Each name stands for a flat space through zero: a line, a plane or more. A row that begins with a name and a colon came from that space; any other row is followed by the name of the space it lies nearest, among the names in its block.
meno_tel: [-12   0  18   9   7  23 -21 -13 -12   6  23 -16 -15  -4   9  -4  18  25
 -13 -16  -6 -19  16 -11   3   2  14 -14]
vum_defa: [ -5  -5 -19 -49 -29  -9 -19  15 -18  -1 -29  -5  53  10 -15  10  -5 -14
  19  37  -2  49  14  -6   2  47 -12   1]
meno_tel: [ -2 -22 -18  66  -7 -13   2 -18  65   2 -20  19 -62 -35   8  10 -27   0
  28 -51  -3 -14 -28 -15   2 -52 -20  60]
manud_kobi: [ 19  29   0 -46   5   1   1  17 -38  -4 -45 -37  13   8  -9  10   0 -26
  15 -14  18   3  12  -5   7  -9  14  49]
dipir_pak: [ 27   6 -15 -45  19 -15  22  18 -17  -4 -28   3  21  -2  -5 -10   8  -6
 -10   0  29 -26  17  39 -12   3   6  35]
dipir_pak: [-24 -14 -27   3 -38  44 -10  -2   1 -21   9   0   7  43 -29  -3 -44 -37
  -7   8  -9   0  -2  27  48  16  16  38]
vum_defa: [-30 -69  -1  22 -27 -18  -6  -2  80  35  -6  48 -24 -28  33   5  46  67
  25  -7 -25  15  -8   7 -14  16 -31  24]
meno_tel: [ 15  -5  21  14  -9  40 -36   9  14  -1  20  28  -1 -15 -13  25   7   3
 -33 -43   4 -42  27 -12  30  -7 -17  25]
dipir_pak: [-26 -17  23  36   2  -3   8 -26  18   6  31 -15 -19   9  29  -6  15  34
  10  19 -39  22 -27   1  -4   6  17 -59]
manud_kobi: [-21  11  10  -9  -7  14  -7  10 -13  18   5  -2 -14  11   0  -3  21   4
   6  -5   5   9   5 -29  -1  -5  -2   7]
sufa_roniz: [  0  -3  -6 -31  -1 -37  11  -6 -10   3 -64 -58   8  -1  22   7   6   7
  57  12 -17  48 -16   4 -12   9  22  23]
vum_defa: [-44 -19  26 -19 -21  52 -45  10 -14  30  60  29  11  13   1 -10  58  50
 -37   9  -4 -10  46 -20   6  48  -8 -33]
manud_kobi: [-24   5  23  18 -17  29 -19   4   4  13  25   7 -18  12  -2  10  14   4
  -1 -11 -10  10  -1 -38  17  -7  -8  -6]
vum_defa: [ 70  24  34  49  53 -18  44 -28   9 -46  -9 -46 -15 -10  18  23 -39 -25
  -9 -31 -22 -42 -44  46  18 -58  42 -19]
manud_kobi: [ 44   2 -19  17 -12 -16 -10   0  24 -31 -45   1  18 -24 -21  37 -58 -48
  16 -22  -1   6 -13  -2  22 -18 -20  41]
dipir_pak: [-28 -69   1   7 -60  42 -46  -6  51  -1   9  22  25  11   1  27   5  29
  -1   2 -45  13  13  29  51  55  -5  28]
manud_kobi: [ 50 -24  -4  -1  16  -6  -2   6  32 -12 -10  39  17 -39  -1  14   2  13
 -33 -33  15 -61  24  47   2  -2 -16  35]
sufa_roniz: [ 11 -13  -1   6  -8  17 -40  -1  10  -2   8  21  11 -29 -10  14  -1  11
 -21 -25   6 -27  31  -9   8  11 -19  12]
vum_defa: [  7  14  10 -28  11  32 -31  -9 -56 -16  32 -27  41   9 -11  -8   0   5
 -42  15   2 -24  42  12   9  40  25 -47]
dipir_pak: [-50  -2  16 -10 -33  21  13  38  20  45  15  45 -32  36  -1  -3  51   6
  15   4   6  30 -13 -38   5 -11 -26  32]
dipir_pak: [  1 -23  14  15 -17   3 -30  -5  29   6  -3  10   4 -23   9  25  11  23
   6 -15 -20   8   6 -16   9  11 -18   1]
meno_tel: [  2 -29  20 -23 -11  23 -39  -8  -1   1 -13 -27  22 -10  16  20  30  41
  -2 -17 -24 -10  31  19  20  36  18  18]
meno_tel: [-18 -29  -1  31  10   8 -43 -44   6   4  12 -30 -27 -42  26 -11   9  59
  -1 -30 -16 -28  26  -5 -13  12  17 -12]
sufa_roniz: [ -3 -13 -30 -19 -19 -14  25  12  17  -3 -47  -2  -1  17  -5   0 -17 -24
  32   4   3  19 -19  28  10  -5   4  68]
dipir_pak: [ -5 -34   3  -1 -32  18 -40   3  28   5  -3  21  20 -14  -2  24   9  19
  -1 -10 -16   5  20  -3  21  30 -20  20]
manud_kobi: [  9   9  12 -50   3  31  -4  10 -38  -6 -28 -47  14  25   1   6  18  -2
  -3 -19   2 -23  23  33  28   8  42  55]
sufa_roniz: [ 16 -12  10  24 -11 -21 -18  -2  36   2 -15  16   6 -33   5  32  -4   5
  17 -10 -16  23 -10 -29  -1  -3 -32  -9]
vum_defa: [ 37 -18  -1 -10  10 -24   1 -15   6 -26 -24 -23  43 -16  11  16 -16   7
   1  15 -22   2  -1  47   3  27  15 -21]
vum_defa: [-30 -52  -5  -7 -25  14 -63 -30   8   8  -3 -25  18 -26  21   3  20  63
  10   0 -32  11  37   3   2  61   9  -7]
vum_defa: [ 15   9  17  14   5 -13  40  20  27   5  -1  29 -15  11   2  11   7 -18
   4  -2   1   4 -34   3   3 -34 -14   7]
sufa_roniz: [-18 -29 -11 -26 -35   7 -32   8   9   9 -11  13  32   0  -5  10  11  15
   9  16 -10  28  20  -3   8  46 -16  11]
sufa_roniz: [-37   7   0  -4   1  10 -10 -14 -31  10  28 -22  -6  15   6 -26  12  18
  -1  24  -5  15   8 -18 -14  20  16 -45]
meno_tel: [ -5  10  44 -19 -10  27   7  18  -8  10  -6 -24  -4  36  11  23  36   1
  11  -9 -20  14 -11  -3  32  -8  21  21]
sufa_roniz: [-39 -16  -7 -26 -26  -8 -19  -6 -12  16 -12 -25  19  11  11  -6  17  23
  33  38 -21  59   3 -18 -10  45   4 -22]
sufa_roniz: [ 67  -1  45 -50  16 -18  11  27   2  -9 -37  -6  60 -10  15  46  37   9
  -8  -2 -13  -5   8  42  13  17   2   3]
manud_kobi: [-13  10 -27 -16   7 -32  26 -12 -25  -7 -19 -36   8  16   4 -25 -20 -13
  28  41  -2  37 -19  10 -23  11  20 -24]
meno_tel: [  1   3  20 -20  -2   7  -2   5 -14   2  -4 -20  16  14   7  10  18   7
   3   8 -13  12   2   4   9  14  13  -9]
manud_kobi: [ 26  14   4 -27  30 -19  16   7 -23  -1  -6  -3  17 -10   5  -9  16   7
 -15   6  18 -20  13  19 -23   2   5 -15]
vum_defa: [-13 -12 -36  14  13  -8  -9 -23  -1   1  -1  -4 -27 -27   3 -31 -14  18
  -1 -16  18 -29  16   6 -25  -4   5  17]
manud_kobi: [-30 -44 -54 -12  -2 -29  25 -12  23  11 -15  14 -12  -4  14 -45   3  32
  15  23   9  -4   0  53 -33  23   7  27]
dipir_pak: [ -1  18 -16 -29   1   3  -4  17 -28   5   1  13  13   4 -19 -13   0 -16
 -12   7  30  -5  22 -12 -11   6 -11   8]
meno_tel: [ -2  -2  -4  -4  -7   0  13  10   9   2 -12   6  -6  11  -2   2  -1 -10
   9  -2   2   5 -10   6   7  -9  -1  27]
sufa_roniz: [ 11  18  20  27  24 -25   2 -18  -3   0  -3 -28 -17 -23  19   7   1  10
  16  -8 -12  12 -17 -30 -19 -23   3 -39]
meno_tel: [ 18   2 -25  15   5 -14  -8  -2   7 -12  12  36  13 -26 -20  -6 -31 -16
 -22   4  21 -16  11  -5 -15   1 -29 -19]
dipir_pak: [ 40  -4 -10  48   6   1 -29 -44   8 -51 -15 -44  10 -31  -7  27 -75 -25
   0 -27 -25 -17  -6  14  28  -9  20  -5]
[-36 -27 -30   6  -3   8  -3 -18   8  12  -4  -9 -39  -4  12 -32   5  30
  10 -17   7 -22  10  18 -11   0  18  44] | meno_tel
[  4  27   6  17  29  28  31   4 -20  -9  52  19 -26  25 -13 -29  -8 -20
 -49  -9  26 -59  -1  22   4 -33  17 -13] | sufa_roniz
[ 31  -8  -6   5  12 -28  16 -10  14 -19 -26 -13  15 -14   8  10 -20  -5
   9   3 -11   0 -15  32  -2  -2   8  -1] | vum_defa
[ 25  23 -75 -40  34 -42  39  13 -38 -17  -8  35  27  -9 -35 -56 -43 -41
 -31  34  71 -35  23  42 -52   5 -13   1] | vum_defa
[-30 -52  -6  41  13  -9  23 -40  31  -5  71  21  -2   8  30 -43   7  57
 -31  52 -34 -13 -15  66 -22  40  22 -99] | manud_kobi
[-18 -11 -41  -7 -31  43 -28 -13 -24 -32  19  -8  32  33 -37 -13 -58 -36
 -24  23  -1  -7  21  31  37  40  19   7] | dipir_pak
[  4 -10  17  15  -5  23  -9 -11   6 -14  18  -9   7  11   2  12  -7   3
 -15  -3 -23 -11  -2  19  27   8  16 -13] | manud_kobi
[-26  16  -1  26 -10  17   6  -6  -5  -2  21  -6 -25  26 -10  -8 -21 -24
   6   6  -5  15 -21 -23  12 -18   6 -10] | dipir_pak
[ -7   7  25 -17 -25  22 -30   3 -19  -3  -9 -35  26  19  -3  29   4  -8
  16   8 -27  40   3 -26  30  22   9  -8] | vum_defa
[-50  38  21  -6  22 -14  55  19 -29  45  42  11 -46  40  17 -47  55  13
   8  39  18  30 -29 -40 -47 -25   1 -58] | dipir_pak
[ -2 -14 -13 -14   9 -31  -6 -23 -12  -5 -17 -35  23 -16  18 -11  -1  25
  18  28 -16  24   4  15 -25  34  15 -38] | meno_tel
[ 20  16   8   0   6 -13 -27  10  -1  11 -13  13   2 -41  -5  19   9   2
   2 -25  18   0  18 -51 -17 -12 -34   2] | dipir_pak
[-10  -1  -6  10  15 -24  21 -16  -6  -2  23  -4   5   5  12 -25  -3  12
  -2  40  -8  16 -15  13 -27  14   9 -66] | manud_kobi
[-14 -17 -65  12  -6 -44  40  -3  32   0 -35  22 -27  -5  -5 -31 -38 -21
  34  13  21  13 -29  22 -28 -19 -13  48] | meno_tel
[-89 -68 -51  -1 -28   5  18 -25  27  25  13   2 -37  32  25 -63  19  56
  24  37 -16  13  -7  55 -17  41  30  24] | manud_kobi
[-15  12 -19  16   3   1  21   5   3   5  13  22 -31  10 -11 -22 -13 -18
  -4  -3  22 -11 -12  -7  -9 -27  -7  14] | meno_tel
[-15  -3  20  10   0  22  -4   5   5  15  33  19 -16   6   5  -4  27  19
 -18  -8   0 -16   7  -9   3  -3  -3 -11] | vum_defa
[ 32   1  -4 -53 -12   8 -13  31 -18 -13  -2  32  73   8 -29  16  -2 -23
 -33  25  16  -4  33  24  14  42 -20  -4] | meno_tel
[ 19 -41  45  32  15   6  -2 -21  43  -3  27   5   1 -19  38  19  34  59
 -22 -14 -42 -32  -3  44  11  11  14 -36] | vum_defa
[-20   7 -25 -10   9  15  -1   0 -28   4  33  17  -5   8 -15 -39  -2   1
 -31  11  30 -29  26   6 -17  10   2 -12] | meno_tel
[-66 -21   7  11 -27  37 -11  -6   6  27  35   0 -34  32  11 -20  30  32
   6   7 -18  14  -1 -13  10  14  13  -1] | manud_kobi
[ 12 -15  -1  10   1  20 -44 -11   3  -6  20  16  13 -33  -7   6  -2  20
 -33 -23   5 -38  39  -2   4  18 -12  -7] | meno_tel
[ -6  -6 -23 -48   5  -6  11  14 -16  14 -35  -8  -3   2   4 -20  24  13
  10  -8  26 -16  21  25 -15   6  11  62] | manud_kobi
[-11   7  -5 -17   8  15   3  -2 -28   0  10 -15  -2  16  -2 -20   5   3
 -12   4  10 -17  14  15  -1   7  22   2] | sufa_roniz

Each name stands for a flat space through zero: a line, a plane or more. A row that begins with a name and a colon came from that space; any other row is followed by the name of the space it lies nearest, among the names in its block.
besungokun: [ 11 -18  -9  -8  15   4 -19 -10 -11  13  -6  12  -8 -14   6  -5 -11   2
 -22  13 -12   1  -7   3 -11  -8 -18  14]
bizerseva: [-24 -14  14  -3   0 -15  16 -10  12 -20 -12  -4 -20  25  11  18 -12 -21
  17  -1  -8  21  13  15  13  -7 -29 -21]
getavunu: [-16   5  31  54  14   2   0  10  -6 -46  13  29 -31 -23 -20  47 -38   6
  60 -55  13 -39 -51   8  35  32 -16  -8]
getavunu: [-18  23   5  78 -39 -28 -31  42  71 -17 -13 -16  43 -24 -17 103 -16  43
  13 -39  39 -68 -31 -33   9  65   0   0]
getavunu: [ 12 -34  -8  26 -10   4 -45 -14 -14  -5  -9 -20  22  17  12 -18  26   3
 -18   0 -37  26 -20  28 -48   2   4  16]
bizerseva: [-24 -15  19  10 -17 -12  10 -20   3 -29  -8 -20   0  27  -3   1 -15  -4
  27   2 -10  -6   6   0  -8   5  -5 -11]
besungokun: [ 35  -6 -31   5  62  -1   4  -9  -8 -25  21  17 -26   2  34  12   1 -46
  35 -37 -41 -17   2  51   2  -1 -18  -5]
fenarmaki: [ 10  30 -10  38   0 -11   0  33  34 -11  12  -2  21 -13  -1  52  12   6
  22 -42  20 -36 -11   3  16  33  11  -8]
besungokun: [ 38 -27 -33 -15  72   8 -17 -14 -21   5   7  38 -43 -16  38   3  -7 -40
 -10 -12 -44  15  -7  51   0 -21 -46  10]
besungokun: [-39  18  29 -20 -52  -4  36 -18   1 -16  -4 -37  16  31 -29 -39 -15  17
  27  34  17 -22  32 -55  -3   1  45 -10]
bizerseva: [ 19  18   1 -40  10  22  37   2 -41  24  26   7   0   4  -7 -63  39 -11
  -7   6  13  38  15  16   6 -32  31  -7]
fenarmaki: [ 13 -44  15 -13   3  -8  17 -39 -40  18   3  -8  28  -5 -14 -27  -4  14
 -22  19   8  -8   0  24 -37 -22 -28   1]
bizerseva: [ 48  35 -20  12 -14   7   0  53   4  64  24  -3  74 -38 -16   5  75  37
 -56 -20  60   7 -13  12  -9   6  34   6]
fenarmaki: [  6   6 -18  20  28 -12 -18  35  42   5  -9  28 -22 -22  24  76  -3 -15
 -12 -30   5   9 -11  21  34  13 -45  -7]
besungokun: [ 17  -5 -12  18  13  -8  -6 -10   2 -11   8  -5  16 -10   1  15 -11   3
  15 -13  -8 -48  -6   4 -17  16  -2   7]
besungokun: [ 17   2 -24  14  14  13 -29   4  -3 -16   5  -3  -9  15  24 -14  23 -21
  10 -16 -42  18  -7  20 -14   5  22  10]
getavunu: [  4  -4 -17 -16   7  -4  -8  -3  13  12 -10   0  -3  -1  14   5  -6  -6
 -19  18 -10   1  16  -8  -4  -6 -10   6]
fenarmaki: [ -8  15   3 -22   8  21   3  10 -14   1   3  19 -39   6   5 -27   7 -17
   2   4  -8  46   1  -1  26 -16  12  -2]
getavunu: [  1  -3  -3  25 -40 -12 -17   7  20   6  -8 -39  55  16  -3   5  33  21
 -17   2   5  -1   2  -2 -34  15  23   2]
bizerseva: [ -1 -21 -18 -39 -11 -16  14 -31   8   4 -15 -42  19  52  28 -36  22 -27
 -16  40 -35  28  57  10 -36 -26   3  -9]
fenarmaki: [  3  34   2  63 -23 -21  11  48  45 -19  16 -22  48   4  -5  66  43   9
  31 -64  36 -20 -13  23  14  42  19 -26]
bizerseva: [ 44   6 -56 -57  24   0  -1  16  16  65  -4  -3  18   3  42 -19  56 -25
 -75  32 -10  54  49  22 -13 -37  -4   5]
getavunu: [  1 -10  12  23 -38  -1  -2  -5 -14  -5   5 -39  50  28 -11 -30  44  14
   0  -5   0  18  -6  18 -39   4  33  -4]
besungokun: [  9 -13  -4  -9  19  -8  13 -27  -9  -6   5   1   1  -9  -2   0 -31  -1
  13   7  -6 -49   9  -4 -11  -1 -15   4]
besungokun: [  2   3   3  13   0  -7   4  11   9   2   3   2  10 -10  -5  24   2   7
   0 -14  17 -10  -7   6   6   8  -9  -5]
getavunu: [  1 -17 -24   9  33 -10 -39  -5  30  -9 -21  22 -35 -18  27  52 -47 -13
  -5   1 -31 -27  -7  -7   6  12 -46  16]
bizerseva: [  6  -2 -17   0   7 -20  -3  26  41  24 -14   3   8  -2  24  52  20 -11
 -35  -7  12  30  13  24  14  -3 -39 -13]
fenarmaki: [ -2 -14  12   5  -8  -7  10  -2  -6   4  -1  -8  14  10  -2   0  18   0
  -8  -5   9  25  -1  25  -6  -8 -13 -12]
bizerseva: [  6  14  21  13 -26  24   7 -16 -49 -13  27 -16  30  -5 -42 -64   5  34
  30  -1  10 -41 -22 -26 -28  11  67  15]
getavunu: [  9   9  -7   0  24  20 -26  21  -7  18   0  42 -35 -37   1  11 -11   4
 -20  -7   4  15 -29  -5  26  -1 -12  16]
fenarmaki: [ 23  26   3  11  16   9  27  18 -19   3  33  15  11 -24 -17  -1  18   6
  21 -35  30 -23 -16  15  16   7  18  -7]
fenarmaki: [ -7  -6  29 -25  -7  19  32  -3 -49   9  13   5 -12  21 -11 -59  39 -12
  -4   2  10  79  -1  35   8 -36   9 -18]
[  6  25 -33 -18  -8 -10 -22  33  56  46 -21   3  15 -26  11  42  -3  17
 -56  28  22 -12  23 -45  12   7  -5  14] | getavunu
[ 18  -7  15  23  -1 -12  29   6 -15   7  21  -6  41  -8 -16  13  30  11
   3 -32  35  -7 -13  42  -8   2 -11 -18] | fenarmaki
[  0  22  28 -26  19  22  55  16 -44   8  30  33 -33  -4 -16 -35  25 -17
  18 -22  33  52  -5  31  47 -29   5 -26] | bizerseva
[-16   6  -9  -4 -15   1 -20  -5  19 -12 -16 -12 -10  14   8  -5 -16  -1
   4  20 -23  -7  12 -34  -5   8  18  10] | fenarmaki
[  7  15 -32 -11  16  -2 -34  27  44  33 -20  26 -17 -37  16  49 -23   7
 -44  16   6 -13   3 -34  22   8 -24  20] | getavunu
[ -4  23  -8  28  -3  -9  -8  35  39 -10  -1   1   0   1  11  49  15  -6
  11 -32   8   5  -6   7  24  22   0 -11] | fenarmaki
[-10 -61   1  22 -41 -44 -23 -51  26  -5 -34 -61  71  21  -1  23 -27  31
 -23  39 -16 -60  18 -13 -79  16 -30  11] | fenarmaki
[  2 -23  12 -12  20  10  16 -32 -45 -22  11   4 -24  20   4 -43  -2 -24
  26  -3 -28  20  -2  32  -9 -21  -4  -6] | getavunu
[ 18   5 -21  -8   7   5 -16   6   4  19   0   2   9 -12   7  -5   8   4
 -23   9  -4  -5   3  -7 -10  -1   8  14] | bizerseva
[  8 -21  -3 -18  23   5 -13   0 -11  30 -10  30 -21 -24   7   6  -8  -1
 -41  13   4  30 -10  14   8 -21 -42   8] | besungokun
[-10   0  -8 -27 -13  18 -10 -31 -20 -22  -4 -25 -15  40   9 -72  -2 -16
  18  36 -51  10  24 -28 -26 -11  51  14] | besungokun
[ -6   0  -5 -24  43  -4  17 -12   6 -13  -2  33 -56 -14  13  25 -54 -26
  23   2 -11 -27  12  -9  36  -7 -39  -4] | getavunu
[ -7   3   3   8  19  -3   0   2   8 -15   0  20 -27 -15   1  30 -32  -5
  20 -13   0 -24 -10  -5  23  10 -21  -1] | getavunu
[  1  -7  -4  22 -29   7 -47   7   5  15 -14 -11  28 -11 -10  -3   8  34
 -34  14  -1   1 -23 -22 -28  14  18  25] | besungokun
[  7  -3 -14 -55  24  10  21 -18 -20  11   2   6 -30  21  22 -48   9 -35
  -9  27 -26  42  36  12   3 -37   0  -4] | bizerseva
[ 21 -24  39  24 -21 -15  56 -12 -47  10  32 -29  79   6 -36 -21  55  24
   5 -32  52   1 -13  65 -35 -10  -2 -29] | fenarmaki
[-16  18  -5  -6  -4  10 -12  17  17  -9  -9   6 -31  14  13  -1   3 -15
   5   2 -15  33   5 -14  23   1  14  -1] | fenarmaki
[-31  -3  14  20 -35 -14  -6  25  34 -12 -20 -22   3  44  16  25  41 -15
  -5 -13  -2  77   5  28  11   1  -8 -26] | fenarmaki
[-22  -7  19  12   3   1  -2 -12  -6 -30  -4  11 -30   1  -7   9 -36  -3
  32  -7  -9 -15 -15  -8  13   9 -11  -2] | bizerseva
[  2  30   3 -15  -4  25  14  -3 -27  -8  20   1  -8   1 -17 -52   1   4
  27   5  -1 -15   2 -29   5  -1  55   8] | fenarmaki
